Here is a tiny trained network, its code and every weight. The questions are about switching its units off for an input and a class, where a switched-off unit gives its printed mean instead of its output.

import numpy as np


def w(rows, s, z=0):
    codes = np.array(rows[::2]) - 128.0
    scale = np.full(codes.shape[1], s)
    scale[-1] = z or s
    return codes * scale


def f(y):
    return y / 2 * (1 + np.tanh(0.7978845608 * (y + 0.044715 * y**3)))


def log_softmax(a):
    a = a - a.max(-1, keepdims=True)
    return a - np.log(np.exp(a).sum(-1, keepdims=True))


def net(x, mask):
    res = np.array(x, float).reshape(1, 4) / 4 @ E
    y = f(res @ A[0][:, :-1].T + A[0][:, -1])
    res = res + np.where(mask, y, B[0][:, -1]) @ B[0][:, :-1]
    return log_softmax(res[-1] @ U[:, :-1].T + U[:, -1])


A, B = {}, {}
E = w([
[93,234,29,208,255],'x0',
[244,190,215,198,205],'x1',
[111,118,120,114,126],'x2',
[18,34,251,241,213],'x3',
],0.0044)
A[0] = w([
[45,157,137,181,222,81],'N1',
[71,103,83,66,113,84],'N2',
[44,66,206,195,156,136],'N3',
[54,52,225,243,139,131],'N4',
[200,205,44,56,102,31],'N5',
[179,160,88,67,94,10],'N6',
[14,111,70,55,92,212],'N7',
[63,80,147,119,113,79],'N8',
[102,113,79,131,147,237],'N9',
[202,194,81,56,36,173],'N10',
[167,53,235,28,26,80],'N11',
[61,92,210,175,151,103],'N12',
[91,49,232,157,135,54],'N13',
[51,167,106,218,200,130],'N14',
[140,114,144,78,123,3],'N15',
[167,32,214,42,16,68],'N16',
[206,217,234,170,228,239],'N17',
[217,178,73,60,44,218],'N18',
[32,66,25,61,43,237],'N19',
[149,163,164,134,153,254],'N20',
[210,218,49,38,74,122],'N21',
[64,93,44,35,69,154],'N22',
[255,152,48,58,37,131],'N23',
[171,191,123,48,96,37],'N24',
[138,39,249,20,51,115],'N25',
[71,89,93,58,85,199],'N26',
[231,188,60,5,77,42],'N27',
[81,96,216,179,165,38],'N28',
],0.0054,0.0032)
B[0] = w([
[85,50,21,37,181,172],'N1',
[130,215,206,128,54,135],'N2',
[66,51,53,208,197,203],'N3',
[35,3,38,202,210,223],'N4',
[35,18,48,117,174,167],'N5',
[41,43,20,212,85,129],'N6',
[217,201,231,192,215,206],'N7',
[32,126,136,213,170,132],'N8',
[171,170,192,106,208,184],'N9',
[84,57,110,218,209,218],'N10',
[209,148,65,30,223,199],'N11',
[72,12,65,170,153,171],'N12',
[17,67,53,147,187,160],'N13',
[131,104,41,54,216,192],'N14',
[111,156,77,81,20,102],'N15',
[165,143,54,38,226,196],'N16',
[196,170,208,154,221,254],'N17',
[82,59,122,202,237,237],'N18',
[206,220,247,219,232,243],'N19',
[194,185,201,170,226,197],'N20',
[67,25,65,198,233,214],'N21',
[97,127,216,204,207,193],'N22',
[42,41,89,218,214,222],'N23',
[79,62,76,217,31,135],'N24',
[162,92,50,35,246,207],'N25',
[185,192,217,115,206,187],'N26',
[27,23,31,230,157,195],'N27',
[47,98,90,190,118,151],'N28',
],0.0044)
U = w([
[11,50,15,226,112,78],'0',
[161,175,190,196,172,254],'1',
[160,201,46,34,223,245],'2',
[140,225,251,224,173,192],'3',
[174,232,207,143,27,68],'4',
[134,252,118,72,33,2],'5',
],0.0045,0.0032)

Each question gives the input, the list of numbers given to net, and the class t.
The units are the neurons (one row each of A and B). Each row of codes is followed by its name. A weight is (code - 128) times the scale printed after its matrix; where a second scale follows, it is the last column's (A, B and U).
mask holds one flag per neuron, in row order. A switched-off neuron (its flag False) gives its mean, the last column of its row in B, instead of its output. The means were averaged over made-up inputs and are rounded, as every weight is.
A unit's drop is (log p(t) with every unit on - log p(t) with that unit switched off) / (log p(t) with every unit on - log p(t) with every unit switched off).
The circuit of an input: a set's keep is (log p(t) with only the set's units on - log p(t) with every unit switched off) / (log p(t) with every unit on - log p(t) with every unit switched off). Starting from the 12 units with the biggest drops (on a tie, the unit counted first), units are removed one at a time, each time the one whose removal leaves the highest keep (on an exact tie, the one counted first), for as long as the keep stays at least 0.8.
units of the circuit, in order: the units of the circuit, biggest drop first
unit that matters most: the unit with the biggest drop
k most important neurons: the k neurons with the biggest drops, biggest first
drop when u is switched off: that unit's drop, to one decimal
input [-6,5,1,4], class 2: units of the circuit, in order	N25; N11; N16; N19
input [-8,-4,1,1], class 2: units of the circuit, in order	N25; N11
input [-1,3,-3,7], class 0: unit that matters most	N4
input [-8,-3,7,2], class 2: units of the circuit, in order	N25; N11
input [-7,-2,-3,5], class 2: 3 most important neurons	N25; N11; N16
input [2,-8,-4,-8], class 0: units of the circuit, in order	N27; N23
input [0,-8,7,-7], class 3: units of the circuit, in order	N19; N22
input [0,-8,-2,6], class 3: units of the circuit, in order	N19; N7
input [5,-7,4,2], class 3: 2 most important neurons	N19; N7
input [-6,-8,-4,-1], class 3: 3 most important neurons	N19; N22; N7
input [7,6,-1,-8], class 0: drop when N5 is switched off	0.1
input [-7,6,5,-8], class 0: drop when N27 is switched off	0.1
input [-8,-5,0,1], class 2: drop when N16 is switched off	0.4
input [-6,-3,-3,4], class 2: unit that matters most	N25
